Below is a small trained network, with its code and all its weights. Each question gives an input and a class and asks what happens when units are switched off, that is, made to give their printed mean instead of their output.

import numpy as np


def w(rows, s, z=0):
    codes = np.array(rows[::2]) - 128.0
    scale = np.full(codes.shape[1], s)
    scale[-1] = z or s
    return codes * scale


def f(y):
    return np.maximum(y, 0)


def log_softmax(a):
    a = a - a.max(-1, keepdims=True)
    return a - np.log(np.exp(a).sum(-1, keepdims=True))


def net(x, mask):
    res = np.array(x, float).reshape(1, 3) / 4 @ E
    y = f(res @ A[0][:, :-1].T + A[0][:, -1])
    res = res + np.where(mask, y, B[0][:, -1]) @ B[0][:, :-1]
    return log_softmax(res[-1] @ U[:, :-1].T + U[:, -1])


A, B = {}, {}
E = w([
[133,139,53,163,249,139,191,245],'x0',
[160,155,254,41,150,99,36,171],'x1',
[68,241,73,164,126,76,64,152],'x2',
],0.0091)
A[0] = w([
[157,131,205,87,67,176,138,81,101],'N0',
[159,91,221,112,56,166,171,5,188],'N1',
[66,119,97,120,82,61,84,28,211],'N2',
[136,39,114,120,254,201,210,162,149],'N3',
[26,182,78,197,161,73,137,201,238],'N4',
[130,62,55,106,203,133,205,77,194],'N5',
[139,60,149,150,62,173,162,56,184],'N6',
[57,220,108,170,184,35,95,210,152],'N7',
[157,32,102,147,1,165,143,122,252],'N8',
[201,112,201,94,111,100,104,50,219],'N9',
[157,137,89,129,104,220,174,202,25],'N10',
[145,46,95,121,97,154,155,40,187],'N11',
[124,106,236,84,106,172,109,43,161],'N12',
[142,72,119,149,53,185,203,8,180],'N13',
[226,113,155,61,180,119,111,192,149],'N14',
[143,131,211,41,123,75,11,93,131],'N15',
[187,35,177,67,205,145,80,177,110],'N16',
[200,63,150,51,84,119,92,121,177],'N17',
[137,200,167,83,131,40,56,174,154],'N18',
[108,30,54,231,91,198,219,110,150],'N19',
],0.0076,0.0027)
B[0] = w([
[42,177,91,128,138,217,73,86,197],'N0',
[61,207,77,170,189,141,69,164,241],'N1',
[122,191,106,194,182,164,140,104,210],'N2',
[232,119,120,129,116,107,28,92,223],'N3',
[195,197,87,166,128,214,138,54,232],'N4',
[218,84,135,165,188,79,120,87,207],'N5',
[54,157,97,198,187,198,152,166,208],'N6',
[119,170,80,130,212,203,180,95,223],'N7',
[14,169,166,211,211,168,164,147,214],'N8',
[72,126,153,130,141,93,76,121,219],'N9',
[148,119,77,83,111,95,128,26,163],'N10',
[78,169,162,212,184,171,185,176,204],'N11',
[41,177,138,144,108,108,46,114,224],'N12',
[109,135,109,145,204,189,199,239,232],'N13',
[210,101,173,78,114,129,92,212,195],'N14',
[108,64,161,135,182,26,49,132,241],'N15',
[137,67,173,35,80,133,44,188,201],'N16',
[69,143,142,126,111,170,91,144,202],'N17',
[137,119,194,158,193,81,194,145,213],'N18',
[254,118,195,158,207,57,184,143,254],'N19',
],0.0068,0.011)
U = w([
[86,62,195,86,2,53,197,31,4],'0',
[63,241,64,159,113,221,145,76,186],'1',
[89,86,216,64,60,49,75,157,31],'2',
[30,171,179,151,120,136,33,107,56],'3',
[197,56,178,49,44,151,12,177,42],'4',
[222,132,146,170,160,38,128,71,154],'5',
[142,141,195,135,190,147,206,189,223],'6',
],0.0066,0.0035)

Each question gives the input, the list of numbers given to net, and the class t.
The units are the neurons (one row each of A and B). Each row of codes is followed by its name. A weight is (code - 128) times the scale printed after its matrix; where a second scale follows, it is the last column's (A, B and U).
mask holds one flag per neuron, in row order. A switched-off neuron (its flag False) gives its mean, the last column of its row in B, instead of its output. The means were averaged over made-up inputs and are rounded, as every weight is.
A unit's drop is (log p(t) with every unit on - log p(t) with that unit switched off) / (log p(t) with every unit on - log p(t) with every unit switched off).
The circuit of an input: a set's keep is (log p(t) with only the set's units on - log p(t) with every unit switched off) / (log p(t) with every unit on - log p(t) with every unit switched off). Starting from the 12 units with the biggest drops (on a tie, the unit counted first), units are removed one at a time, each time the one whose removal leaves the highest keep (on an exact tie, the one counted first), for as long as the keep stays at least 0.8.
units of the circuit, in order: the units of the circuit, biggest drop first
k most important neurons: the k neurons with the biggest drops, biggest first
drop of u: that unit's drop, to one decimal
input [-2,-5,1], class 6: units of the circuit, in order -> (N19, N13)
input [-7,-1,-5], class 1: most important neuron -> (N13)
input [4,-8,-7], class 5: 2 most important neurons -> (N3, N5)
input [-4,3,8], class 5: 3 most important neurons -> (N18, N15, N1)
input [3,-6,-3], class 5: 2 most important neurons -> (N3, N5)
input [-4,-7,-1], class 6: 2 most important neurons -> (N19, N13)
input [2,-1,-2], class 5: drop of N13 -> 0.1
input [8,8,-4], class 4: drop of N16 -> 0.0
input [2,-5,3], class 5: drop of N19 -> 0.3
input [5,0,4], class 1: 4 most important neurons -> (N19, N4, N7, N15)
input [1,3,1], class 4: drop of N3 -> -0.1
input [4,-7,-4], class 5: 2 most important neurons -> (N3, N5)
